Below are the code and all the weights of a small trained network. Each question names an input and a class and asks about switching units off, where a switched-off unit gives its printed mean instead of its output.

import numpy as np


def w(rows, s, z=0):
    codes = np.array(rows[::2]) - 128.0
    scale = np.full(codes.shape[1], s)
    scale[-1] = z or s
    return codes * scale


def norm(h):
    return h / np.sqrt((h * h).mean(-1, keepdims=True) + 1e-5)


def f(y):
    return y / 2 * (1 + np.tanh(0.7978845608 * (y + 0.044715 * y**3)))


def log_softmax(a):
    a = a - a.max(-1, keepdims=True)
    return a - np.log(np.exp(a).sum(-1, keepdims=True))


def net(x, mask):
    res = np.array(x, float).reshape(1, 6) / 4 @ E
    u = 0
    for l in range(2):
        y = f(norm(res) @ A[l][:, :-1].T + A[l][:, -1])
        res = res + np.where(mask[u : u + 7], y, B[l][:, -1]) @ B[l][:, :-1]
        u += 7
    return log_softmax(norm(res)[-1] @ U[:, :-1].T + U[:, -1])


A, B = {}, {}
E = w([
[150,121,144,114,95,140,123],'x0',
[82,130,196,53,146,139,125],'x1',
[119,136,118,134,157,126,135],'x2',
[138,168,46,59,87,99,56],'x3',
[162,206,192,156,154,59,59],'x4',
[187,2,128,86,205,35,91],'x5',
],0.0031)
A[0] = w([
[105,109,66,145,124,89,103,126],'0.n0',
[223,161,38,196,118,152,126,25],'0.n1',
[97,220,87,122,86,152,168,54],'0.n2',
[110,165,19,46,108,121,52,2],'0.n3',
[93,173,166,3,153,149,138,27],'0.n4',
[169,188,167,155,134,110,44,75],'0.n5',
[105,78,51,83,106,193,145,12],'0.n6',
],0.0068,0.0015)
B[0] = w([
[162,73,166,43,47,144,84,151],'0.n0',
[2,62,183,145,101,106,63,186],'0.n1',
[219,108,107,85,160,167,60,252],'0.n2',
[252,149,234,242,130,66,209,253],'0.n3',
[71,40,117,187,51,87,49,213],'0.n4',
[51,155,54,67,109,120,231,229],'0.n5',
[45,208,96,68,132,48,181,203],'0.n6',
],0.0073,0.003)
A[1] = w([
[225,74,86,15,189,89,76,163],'1.n0',
[32,66,159,194,80,107,31,112],'1.n1',
[75,160,61,91,117,65,208,185],'1.n2',
[183,125,207,229,163,160,215,194],'1.n3',
[63,86,178,220,190,205,198,195],'1.n4',
[145,223,98,145,103,254,58,4],'1.n5',
[75,236,93,120,160,48,121,70],'1.n6',
],0.0064,0.0011)
B[1] = w([
[125,136,88,201,190,254,122,207],'1.n0',
[106,85,76,113,99,65,49,238],'1.n1',
[107,199,187,79,134,207,103,250],'1.n2',
[157,189,90,183,124,94,197,253],'1.n3',
[203,156,156,124,77,66,122,241],'1.n4',
[126,50,104,175,242,180,123,221],'1.n5',
[111,93,144,31,100,169,198,197],'1.n6',
],0.0082,0.0035)
U = w([
[229,180,138,175,101,61,212,177],'0',
[157,73,76,165,219,218,105,212],'1',
[88,174,156,1,109,183,182,84],'2',
[93,54,90,109,67,45,33,5],'3',
],0.0069,0.0012)

Each question gives the input, the list of numbers given to net, and the class t.
The units are the neurons (one row each of A and B). Each row of codes is followed by its name. A weight is (code - 128) times the scale printed after its matrix; where a second scale follows, it is the last column's (A, B and U).
mask holds one flag per neuron, layer by layer. A switched-off neuron (its flag False) gives its mean, the last column of its row in B, instead of its output. The means were averaged over made-up inputs and are rounded, as every weight is.
A unit's drop is (log p(t) with every unit on - log p(t) with that unit switched off) / (log p(t) with every unit on - log p(t) with every unit switched off).
The circuit of an input: a set's keep is (log p(t) with only the set's units on - log p(t) with every unit switched off) / (log p(t) with every unit on - log p(t) with every unit switched off). Starting from the 12 units with the biggest drops (on a tie, the unit counted first), units are removed one at a time, each time the one whose removal leaves the highest keep (on an exact tie, the one counted first), for as long as the keep stays at least 0.8.
units of the circuit, in order: the units of the circuit, biggest drop first
most important unit: the unit with the biggest drop
top k neurons: the k neurons with the biggest drops, biggest first
top k neurons in layer l: the k neurons of layer l with the biggest drops, biggest first
input [6,2,0,2,4,-5], class 1: top 2 neurons in layer 0 : [0.n2, 0.n6]
input [-5,-5,8,1,-2,-1], class 3: units of the circuit, in order : [0.n1]
input [-4,6,-8,7,3,8], class 1: top 2 neurons : [1.n0, 0.n1]
input [-8,-8,-7,6,-8,-7], class 2: units of the circuit, in order : [0.n6, 1.n2]
input [-8,5,-6,-5,4,-6], class 1: units of the circuit, in order : [1.n5, 0.n3, 0.n6]
input [6,6,-1,0,7,6], class 2: top 2 neurons in layer 0 : [0.n5, 0.n2]
input [2,1,-4,-8,-3,7], class 0: units of the circuit, in order : [1.n4, 1.n3]
input [-2,-1,-1,-3,8,-5], class 2: top 2 neurons : [0.n5, 0.n3]
input [6,-8,-5,-5,2,-6], class 3: units of the circuit, in order : [0.n1, 1.n1]
input [-5,-6,-5,-3,7,-8], class 1: top 2 neurons : [1.n5, 0.n2]
input [-6,8,-5,8,-1,8], class 0: top 2 neurons in layer 1 : [1.n5, 1.n2]
input [-3,8,2,2,2,8], class 1: top 3 neurons : [1.n0, 0.n1, 1.n4]
input [-4,-3,-2,3,-4,-1], class 2: top 3 neurons : [0.n6, 0.n4, 0.n1]
input [0,-5,5,6,-5,6], class 0: top 3 neurons : [0.n3, 0.n2, 0.n4]
input [-5,2,5,6,7,-3], class 2: units of the circuit, in order : [1.n6]
input [1,8,-3,1,8,-8], class 1: top 4 neurons : [1.n5, 0.n6, 0.n2, 0.n1]
input [8,-5,-3,0,-7,-8], class 1: units of the circuit, in order : [0.n2, 1.n5]
input [-1,7,-5,-1,8,5], class 2: units of the circuit, in order : [0.n5, 1.n6]
input [0,8,6,-6,7,-2], class 3: top 4 neurons : [0.n4, 0.n3, 0.n6, 1.n1]
input [8,-5,5,-2,-6,-4], class 2: most important unit : 0.n6
input [4,8,0,-2,-7,2], class 3: top 3 neurons : [0.n4, 0.n5, 1.n1]
input [-4,1,6,-4,5,-7], class 1: top 3 neurons in layer 0 : [0.n3, 0.n2, 0.n6]
input [1,4,7,3,2,-3], class 3: top 2 neurons : [0.n4, 1.n1]
input [3,8,1,3,-5,-6], class 3: top 2 neurons : [0.n4, 0.n5]
input [-1,-1,-6,-5,7,-2], class 2: top 2 neurons : [0.n5, 0.n3]
input [5,4,8,-1,-3,2], class 3: top 2 neurons in layer 0 : [0.n4, 0.n5]
input [-3,-6,-4,8,-5,-5], class 0: top 3 neurons in layer 0 : [0.n3, 0.n4, 0.n5]
input [6,5,0,5,-5,4], class 0: most important unit : 0.n3
input [-8,-1,-2,0,6,6], class 1: top 2 neurons in layer 1 : [1.n0, 1.n4]
input [1,-3,-3,-4,-6,-1], class 2: top 2 neurons : [0.n6, 0.n3]
